Below is a small trained network, with its code and all its weights. Each question gives an input and a class and asks what happens when units are switched off, that is, made to give their printed mean instead of their output.

import numpy as np


def w(rows, s, z=0):
    codes = np.array(rows[::2]) - 128.0
    scale = np.full(codes.shape[1], s)
    scale[-1] = z or s
    return codes * scale


def norm(h):
    return h / np.sqrt((h * h).mean(-1, keepdims=True) + 1e-5)


def f(y):
    return np.maximum(y, 0)


def log_softmax(a):
    a = a - a.max(-1, keepdims=True)
    return a - np.log(np.exp(a).sum(-1, keepdims=True))


def net(x, mask):
    res = np.array(x, float).reshape(1, 5) / 4 @ E
    u = 0
    for l in range(2):
        y = f(norm(res) @ A[l][:, :-1].T + A[l][:, -1])
        res = res + np.where(mask[u : u + 9], y, B[l][:, -1]) @ B[l][:, :-1]
        u += 9
    return log_softmax(norm(res)[-1] @ U[:, :-1].T + U[:, -1])


A, B = {}, {}
E = w([
[126,129,129],'x0',
[181,195,140],'x1',
[127,128,129],'x2',
[254,84,99],'x3',
[128,98,200],'x4',
],0.0096)
A[0] = w([
[145,163,123,73],'L0N0',
[112,185,94,122],'L0N1',
[176,103,112,45],'L0N2',
[151,175,148,4],'L0N3',
[183,85,223,110],'L0N4',
[163,133,14,58],'L0N5',
[207,108,103,82],'L0N6',
[118,2,81,77],'L0N7',
[213,206,164,26],'L0N8',
],0.02,0.0029)
B[0] = w([
[120,129,89,158],'L0N0',
[104,90,172,194],'L0N1',
[194,160,177,198],'L0N2',
[131,118,71,160],'L0N3',
[57,26,154,247],'L0N4',
[54,13,151,247],'L0N5',
[216,185,218,252],'L0N6',
[164,171,26,255],'L0N7',
[129,159,6,240],'L0N8',
],0.028,0.0073)
A[1] = w([
[147,191,13,30],'L1N0',
[145,125,68,133],'L1N1',
[70,248,204,144],'L1N2',
[132,145,158,56],'L1N3',
[121,231,23,159],'L1N4',
[124,55,230,153],'L1N5',
[108,184,160,147],'L1N6',
[147,171,66,144],'L1N7',
[114,196,82,255],'L1N8',
],0.017,0.0025)
B[1] = w([
[96,187,83,232],'L1N0',
[85,140,134,200],'L1N1',
[78,179,253,172],'L1N2',
[115,143,109,132],'L1N3',
[145,187,67,229],'L1N4',
[108,115,72,254],'L1N5',
[101,152,176,144],'L1N6',
[108,164,114,192],'L1N7',
[155,160,104,184],'L1N8',
],0.04,0.0084)
U = w([
[92,129,107,221],'0',
[89,221,45,105],'1',
[159,123,243,223],'2',
[38,7,88,91],'3',
[94,125,109,181],'4',
[105,120,142,44],'5',
[140,102,219,5],'6',
[151,137,204,27],'7',
],0.014,0.015)

Each question gives the input, the list of numbers given to net, and the class t.
The units are the neurons (one row each of A and B). Each row of codes is followed by its name. A weight is (code - 128) times the scale printed after its matrix; where a second scale follows, it is the last column's (A, B and U).
mask holds one flag per neuron, layer by layer. A switched-off neuron (its flag False) gives its mean, the last column of its row in B, instead of its output. The means were averaged over made-up inputs and are rounded, as every weight is.
A unit's drop is (log p(t) with every unit on - log p(t) with that unit switched off) / (log p(t) with every unit on - log p(t) with every unit switched off).
The circuit of an input: a set's keep is (log p(t) with only the set's units on - log p(t) with every unit switched off) / (log p(t) with every unit on - log p(t) with every unit switched off). Starting from the 12 units with the biggest drops (on a tie, the unit counted first), units are removed one at a time, each time the one whose removal leaves the highest keep (on an exact tie, the one counted first), for as long as the keep stays at least 0.8.
units of the circuit, in order: the units of the circuit, biggest drop first
most important unit: the unit with the biggest drop
top k neurons: the k neurons with the biggest drops, biggest first
k most important neurons of layer l: the k neurons of layer l with the biggest drops, biggest first
drop when u is switched off: that unit's drop, to one decimal
input [4,4,1,6,-6], class 2: top 2 neurons -> (L0N6; L0N7)
input [4,-3,6,8,5], class 2: units of the circuit, in order -> (L0N6; L0N2)
input [7,2,2,-5,-8], class 3: most important unit -> L0N6
input [1,6,5,8,2], class 2: top 3 neurons -> (L0N6; L0N7; L0N4)
input [-1,0,0,-7,8], class 3: units of the circuit, in order -> (L1N4; L1N0)
input [-2,3,3,5,3], class 2: 2 most important neurons of layer 0 -> (L0N6; L0N2)
input [-2,5,5,-5,7], class 3: 2 most important neurons of layer 0 -> (L0N7; L0N6)
input [6,3,0,-7,-1], class 2: top 3 neurons -> (L0N5; L0N4; L1N2)
input [0,-3,2,-6,-7], class 3: top 2 neurons -> (L0N7; L0N6)
input [-3,-4,-3,1,6], class 3: 2 most important neurons of layer 0 -> (L0N4; L0N8)
input [-2,-2,1,4,0], class 2: 2 most important neurons of layer 0 -> (L0N6; L0N2)
input [3,-1,4,6,-4], class 2: 2 most important neurons of layer 1 -> (L1N0; L1N4)
input [0,4,4,-5,-2], class 2: drop when L1N1 is switched off -> 0.0
input [1,2,-4,2,-7], class 3: units of the circuit, in order -> (L0N5)
input [-3,-3,-7,0,8], class 3: drop when L0N4 is switched off -> 1.0
input [-2,5,0,-8,1], class 2: drop when L0N5 is switched off -> 0.6
